Below are the code and all the weights of a small trained network. Each question names an input and a class and asks about switching units off, where a switched-off unit gives its printed mean instead of its output.

import numpy as np


def w(rows, s, z=0):
    codes = np.array(rows[::2]) - 128.0
    scale = np.full(codes.shape[1], s)
    scale[-1] = z or s
    return codes * scale


def f(y):
    return y / 2 * (1 + np.tanh(0.7978845608 * (y + 0.044715 * y**3)))


def log_softmax(a):
    a = a - a.max(-1, keepdims=True)
    return a - np.log(np.exp(a).sum(-1, keepdims=True))


def net(x, mask):
    res = np.array(x, float).reshape(1, 4) / 4 @ E
    y = f(res @ A[0][:, :-1].T + A[0][:, -1])
    res = res + np.where(mask, y, B[0][:, -1]) @ B[0][:, :-1]
    return log_softmax(res[-1] @ U[:, :-1].T + U[:, -1])


A, B = {}, {}
E = w([
[77,136,114,114,2,176],'x0',
[60,194,20,102,154,200],'x1',
[47,41,170,162,180,219],'x2',
[169,64,66,11,136,78],'x3',
],0.0093)
A[0] = w([
[62,113,184,213,97,162,180],'neuron 0',
[144,118,101,91,134,121,95],'neuron 1',
[72,193,120,165,99,204,253],'neuron 2',
[90,147,186,166,148,213,60],'neuron 3',
[151,81,205,135,103,113,87],'neuron 4',
[109,225,118,180,169,217,229],'neuron 5',
[113,164,60,82,144,152,49],'neuron 6',
[170,63,152,161,94,66,229],'neuron 7',
[76,159,106,105,12,138,60],'neuron 8',
[81,108,185,136,64,135,195],'neuron 9',
[94,42,177,167,243,163,174],'neuron 10',
[150,49,98,81,141,115,208],'neuron 11',
[100,140,111,118,130,151,42],'neuron 12',
[116,109,197,229,108,160,96],'neuron 13',
[163,125,163,139,92,103,142],'neuron 14',
[152,175,73,120,87,182,205],'neuron 15',
[102,104,178,124,153,178,165],'neuron 16',
[253,106,201,152,194,7,232],'neuron 17',
[80,111,180,183,83,156,183],'neuron 18',
[101,207,74,132,161,136,73],'neuron 19',
[98,80,104,86,80,150,222],'neuron 20',
[87,115,181,151,92,148,176],'neuron 21',
[88,181,61,118,150,134,75],'neuron 22',
[208,194,135,111,100,52,118],'neuron 23',
[230,161,125,128,67,56,134],'neuron 24',
],0.012,0.0051)
B[0] = w([
[122,46,113,143,97,165,214],'neuron 0',
[143,102,118,137,138,110,147],'neuron 1',
[97,116,204,185,109,140,222],'neuron 2',
[110,77,103,124,71,160,191],'neuron 3',
[144,94,130,148,178,94,168],'neuron 4',
[54,151,136,196,112,134,219],'neuron 5',
[129,108,143,145,146,70,165],'neuron 6',
[179,117,122,154,138,42,193],'neuron 7',
[135,154,194,113,117,177,172],'neuron 8',
[122,85,122,149,137,167,180],'neuron 9',
[162,180,84,152,94,194,230],'neuron 10',
[183,100,127,101,166,117,193],'neuron 11',
[141,145,155,157,142,104,136],'neuron 12',
[141,71,162,129,168,135,195],'neuron 13',
[165,124,155,108,116,86,154],'neuron 14',
[100,141,137,97,100,101,176],'neuron 15',
[171,128,90,131,113,178,179],'neuron 16',
[250,151,242,127,146,112,250],'neuron 17',
[122,85,127,149,113,169,195],'neuron 18',
[83,123,149,145,105,68,166],'neuron 19',
[143,109,128,102,190,117,181],'neuron 20',
[125,77,112,143,124,180,176],'neuron 21',
[118,105,167,148,123,78,167],'neuron 22',
[132,175,116,80,53,133,190],'neuron 23',
[143,161,120,105,27,105,196],'neuron 24',
],0.012,0.017)
U = w([
[168,68,193,130,157,98,148],'0',
[106,118,130,144,115,209,223],'1',
[148,97,12,137,184,141,8],'2',
[113,106,83,49,160,60,107],'3',
[76,144,118,145,37,104,19],'4',
[194,201,149,84,89,119,177],'5',
[95,190,175,167,150,82,121],'6',
],0.011,0.0015)

Each question gives the input, the list of numbers given to net, and the class t.
The units are the neurons (one row each of A and B). Each row of codes is followed by its name. A weight is (code - 128) times the scale printed after its matrix; where a second scale follows, it is the last column's (A, B and U).
mask holds one flag per neuron, in row order. A switched-off neuron (its flag False) gives its mean, the last column of its row in B, instead of its output. The means were averaged over made-up inputs and are rounded, as every weight is.
A unit's drop is (log p(t) with every unit on - log p(t) with that unit switched off) / (log p(t) with every unit on - log p(t) with every unit switched off).
The circuit of an input: a set's keep is (log p(t) with only the set's units on - log p(t) with every unit switched off) / (log p(t) with every unit on - log p(t) with every unit switched off). Starting from the 12 units with the biggest drops (on a tie, the unit counted first), units are removed one at a time, each time the one whose removal leaves the highest keep (on an exact tie, the one counted first), for as long as the keep stays at least 0.8.
circuit, biggest first: the units of the circuit, biggest drop first
unit that matters most: the unit with the biggest drop
k most important neurons: the k neurons with the biggest drops, biggest first
drop when u is switched off: that unit's drop, to one decimal
input [-4,3,3,3], class 2: circuit, biggest first : [neuron 17; neuron 2]
input [4,-1,-1,4], class 5: circuit, biggest first : [neuron 0; neuron 13]
input [-1,-6,-1,4], class 5: circuit, biggest first : [neuron 24; neuron 23]
input [-4,1,-5,-6], class 6: unit that matters most : neuron 5
input [2,7,8,6], class 2: circuit, biggest first : [neuron 17; neuron 20]
input [7,5,6,6], class 0: 2 most important neurons : [neuron 20; neuron 10]
input [-2,-7,-3,7], class 5: 2 most important neurons : [neuron 24; neuron 23]
input [5,6,-6,-1], class 4: 2 most important neurons : [neuron 17; neuron 15]
input [-2,7,-7,4], class 4: 2 most important neurons : [neuron 17; neuron 19]
input [3,2,-2,7], class 3: 2 most important neurons : [neuron 17; neuron 10]
input [5,8,4,1], class 4: 3 most important neurons : [neuron 17; neuron 15; neuron 19]
input [1,5,-2,-6], class 4: drop when neuron 17 is switched off : 0.2
input [0,4,-1,5], class 3: drop when neuron 17 is switched off : 0.2
input [8,0,-8,-4], class 4: circuit, biggest first : [neuron 17]
input [2,-1,-7,-7], class 4: drop when neuron 17 is switched off : 0.1
input [2,2,7,6], class 2: drop when neuron 17 is switched off : 0.1
